Here is a tiny trained network, its code and every weight. The questions are about switching its units off for an input and a target symbol, where a switched-off unit gives its printed mean instead of its output.

import numpy as np


def w(rows, s, z=0):
    codes = np.array(rows[::2]) - 128.0
    scale = np.full(codes.shape[1], s)
    scale[-1] = z or s
    return codes * scale


def norm(h):
    return h / np.sqrt((h * h).mean(-1, keepdims=True) + 1e-5)


def softmax(a):
    e = np.exp(a - a.max(-1, keepdims=True))
    return e / e.sum(-1, keepdims=True)


def log_softmax(a):
    a = a - a.max(-1, keepdims=True)
    return a - np.log(np.exp(a).sum(-1, keepdims=True))


def net(x, mask):
    ids = ['ΓΔΛΞΣΦΩαβεζθμπτψ'.index(c) for c in x.split()]
    T = len(ids)
    res = E[ids] + P[:T]
    u = 0
    for l in range(3):
        r = norm(res)
        for j in range(2):
            rows = slice(2 * j, 2 * j + 2)
            q, k, v = (r @ M[l][rows].T for M in (Q, K, V))
            z = softmax(np.where(np.tri(T) > 0, q @ k.T / 2**0.5, -1e9)) @ v
            o = O[l][rows]
            res = res + np.where(mask[u + j], z, o[:, -1]) @ o[:, :-1]
        u += 2
    return log_softmax(norm(res)[-1] @ U[:, :-1].T + U[:, -1])


Q, K, V, O = {}, {}, {}, {}
E = w([
[125,188,97,164,177],'Γ',
[99,89,75,165,73],'Δ',
[114,192,68,130,190],'Λ',
[122,145,61,127,196],'Ξ',
[82,184,67,145,173],'Σ',
[67,101,228,198,94],'Φ',
[157,184,156,171,70],'Ω',
[140,186,44,132,202],'α',
[150,192,74,133,190],'β',
[98,105,72,151,73],'ε',
[121,191,61,111,177],'ζ',
[91,254,200,57,37],'θ',
[84,23,190,155,17],'μ',
[212,229,201,147,5],'π',
[93,106,84,142,82],'τ',
[110,99,77,145,82],'ψ',
],0.016)
P = w([
[194,148,179,2,252],'0',
[98,241,23,193,52],'1',
[74,222,52,209,49],'2',
[78,222,74,190,65],'3',
[73,223,88,190,63],'4',
[66,225,107,191,70],'5',
[66,224,114,198,66],'6',
[62,224,128,201,63],'7',
[61,218,138,205,71],'8',
[56,214,148,209,74],'9',
[48,212,148,211,66],'10',
[50,216,159,224,62],'11',
[45,219,167,221,65],'12',
[51,220,170,228,65],'13',
],0.0048)
Q[0] = w([
[152,100,182,118,97],'0.h0',
[85,41,120,147,25],'0.h0',
[114,212,177,18,107],'0.h1',
[71,62,49,55,5],'0.h1',
],0.012)
K[0] = w([
[146,182,214,140,134],'0.h0',
[79,65,164,50,167],'0.h0',
[42,200,177,92,123],'0.h1',
[200,93,184,6,198],'0.h1',
],0.012)
V[0] = w([
[72,138,188,56,156],'0.h0',
[56,103,134,61,205],'0.h0',
[254,85,156,46,177],'0.h1',
[218,125,116,103,45],'0.h1',
],0.0075)
O[0] = w([
[89,126,124,106,73,69],'0.h0',
[66,146,177,95,88,94],'0.h0',
[118,5,45,125,75,2],'0.h1',
[43,124,153,95,144,140],'0.h1',
],0.011,0.0069)
Q[1] = w([
[84,66,113,194,77],'1.h0',
[140,128,151,47,32],'1.h0',
[71,99,5,173,178],'1.h1',
[229,88,173,70,165],'1.h1',
],0.012)
K[1] = w([
[173,125,125,77,94],'1.h0',
[51,53,171,108,46],'1.h0',
[94,14,6,100,160],'1.h1',
[203,129,159,230,83],'1.h1',
],0.014)
V[1] = w([
[140,202,91,69,171],'1.h0',
[160,88,152,61,92],'1.h0',
[109,139,86,7,83],'1.h1',
[117,135,103,129,218],'1.h1',
],0.012)
O[1] = w([
[133,190,69,154,153,254],'1.h0',
[97,123,116,153,66,6],'1.h0',
[177,142,90,60,165,175],'1.h1',
[131,154,246,152,206,169],'1.h1',
],0.013,0.0072)
Q[2] = w([
[110,79,4,112,232],'2.h0',
[115,60,129,133,139],'2.h0',
[195,183,212,167,160],'2.h1',
[31,121,114,182,60],'2.h1',
],0.015)
K[2] = w([
[5,24,64,123,248],'2.h0',
[206,85,111,158,150],'2.h0',
[99,173,239,166,219],'2.h1',
[161,109,150,173,61],'2.h1',
],0.014)
V[2] = w([
[95,225,154,52,46],'2.h0',
[2,66,122,76,184],'2.h0',
[22,178,184,145,239],'2.h1',
[156,165,173,63,125],'2.h1',
],0.0078)
O[2] = w([
[132,219,228,128,111,207],'2.h0',
[59,116,117,67,186,66],'2.h0',
[132,101,2,71,72,255],'2.h1',
[142,112,145,159,77,161],'2.h1',
],0.0094,0.0057)
U = w([
[178,95,88,247,87,63],'Γ',
[125,172,204,193,207,74],'Δ',
[221,88,104,96,72,144],'Λ',
[154,79,220,127,111,253],'Ξ',
[248,131,145,151,30,64],'Σ',
[145,136,192,156,68,157],'Φ',
[57,97,70,145,135,132],'Ω',
[149,74,83,119,91,199],'α',
[168,46,160,156,184,177],'β',
[172,168,68,104,195,92],'ε',
[221,93,185,90,135,120],'ζ',
[67,154,58,157,51,75],'θ',
[106,114,161,130,67,239],'μ',
[47,107,159,178,128,163],'π',
[120,194,159,31,54,48],'τ',
[73,101,167,64,158,177],'ψ',
],0.015,0.0064)

Each question gives the input, a string of symbols that net reads in full, and the target symbol t.
The units are the heads (2 rows each of Q, K, V and O). Each row of codes is followed by its name. A weight is (code - 128) times the scale printed after its matrix; where a second scale follows, it is the last column's (O and U).
mask holds one flag per head, layer by layer. A switched-off head (its flag False) gives its mean, the last column of its rows in O, instead of its output. The means were averaged over made-up inputs and are rounded, as every weight is.
A unit's drop is (log p(t) with every unit on - log p(t) with that unit switched off) / (log p(t) with every unit on - log p(t) with every unit switched off).
The circuit of an input: a set's keep is (log p(t) with only the set's units on - log p(t) with every unit switched off) / (log p(t) with every unit on - log p(t) with every unit switched off). Starting from all 6 units, units are removed one at a time, each time the one whose removal leaves the highest keep (on an exact tie, the one counted first), for as long as the keep stays at least 0.8.
units of the circuit, in order: the units of the circuit, biggest drop first
most important unit: the unit with the biggest drop
heads that matter: for each layer, one digit per head in row order, 1 if its drop is at least 0.15 and else 0, layers parted by /
input Δ Ω τ β Γ ψ, target Δ: heads that matter -> 01 / 01 / 00
input β ε ε Σ τ, target β: units of the circuit, in order -> 0.h1, 2.h1, 1.h0, 2.h0
input Γ τ β ε ψ, target Γ: heads that matter -> 01 / 00 / 01
input Γ ε β ψ ψ Γ τ Δ, target Γ: units of the circuit, in order -> 0.h1, 2.h1, 1.h1
input Γ ζ τ, target Γ: units of the circuit, in order -> 0.h1, 2.h1, 1.h1
input Λ α Σ Σ ε Γ Γ ε Γ ε, target Λ: units of the circuit, in order -> 1.h1, 0.h1, 0.h0, 1.h0
input τ τ ε Γ ζ Φ τ θ ψ ψ ε ε, target τ: units of the circuit, in order -> 0.h0, 1.h1, 1.h0
input ζ ε ε Γ τ θ ε π β θ ε, target ζ: heads that matter -> 11 / 11 / 01
input α Λ ε Ω Ω Λ α Ω τ μ Δ, target α: units of the circuit, in order -> 0.h1, 2.h0
input π τ Ξ α π ε, target π: most important unit -> 0.h1
input ψ Ω Λ ε Γ π Γ θ Φ Γ θ Σ ε, target ψ: heads that matter -> 11 / 11 / 11
input Γ ε Φ θ π τ ε π ε τ Γ Δ, target Γ: units of the circuit, in order -> 0.h1, 2.h1
input Σ Γ ε ε ε Λ τ Ξ τ, target Σ: heads that matter -> 11 / 10 / 00
input Σ Σ Γ β Λ ε Σ Φ ε ε θ Ω ε, target Σ: units of the circuit, in order -> 0.h1, 0.h0, 1.h0
input Ω α Δ ε Γ π Σ π Ω Λ Σ π τ ε, target Ω: units of the circuit, in order -> 0.h1, 2.h0
input Ξ Σ Γ ψ ψ β Γ μ τ, target Ξ: units of the circuit, in order -> 1.h0, 0.h1, 2.h1
input Φ ε ε ε Ω Ξ Γ Γ ε θ ψ, target Φ: units of the circuit, in order -> 0.h0, 1.h1, 1.h0, 0.h1
input μ Φ Γ ε μ ε θ τ, target μ: units of the circuit, in order -> 1.h0, 0.h0, 0.h1
input ψ ε ψ ε ε ε Ω Δ, target ψ: most important unit -> 0.h1
input π Γ π τ, target π: heads that matter -> 01 / 10 / 01
input Ξ μ Λ ψ ε Φ Λ τ ψ Δ, target Ξ: most important unit -> 1.h0
input τ Γ ε ε ε Λ Δ Ξ Γ Γ ε Γ Σ τ, target τ: heads that matter -> 10 / 11 / 01
input ψ α Ω α β Ξ Γ Δ ψ, target ψ: heads that matter -> 11 / 11 / 11
input τ Δ ψ Ω Λ ε ψ, target τ: units of the circuit, in order -> 0.h0, 1.h0
input Γ ψ ψ ζ π Ω ψ Γ Γ Ξ α θ ψ, target Γ: heads that matter -> 01 / 01 / 11
input Ξ ζ Ω π ε τ ψ Γ ε, target Ξ: heads that matter -> 11 / 11 / 01
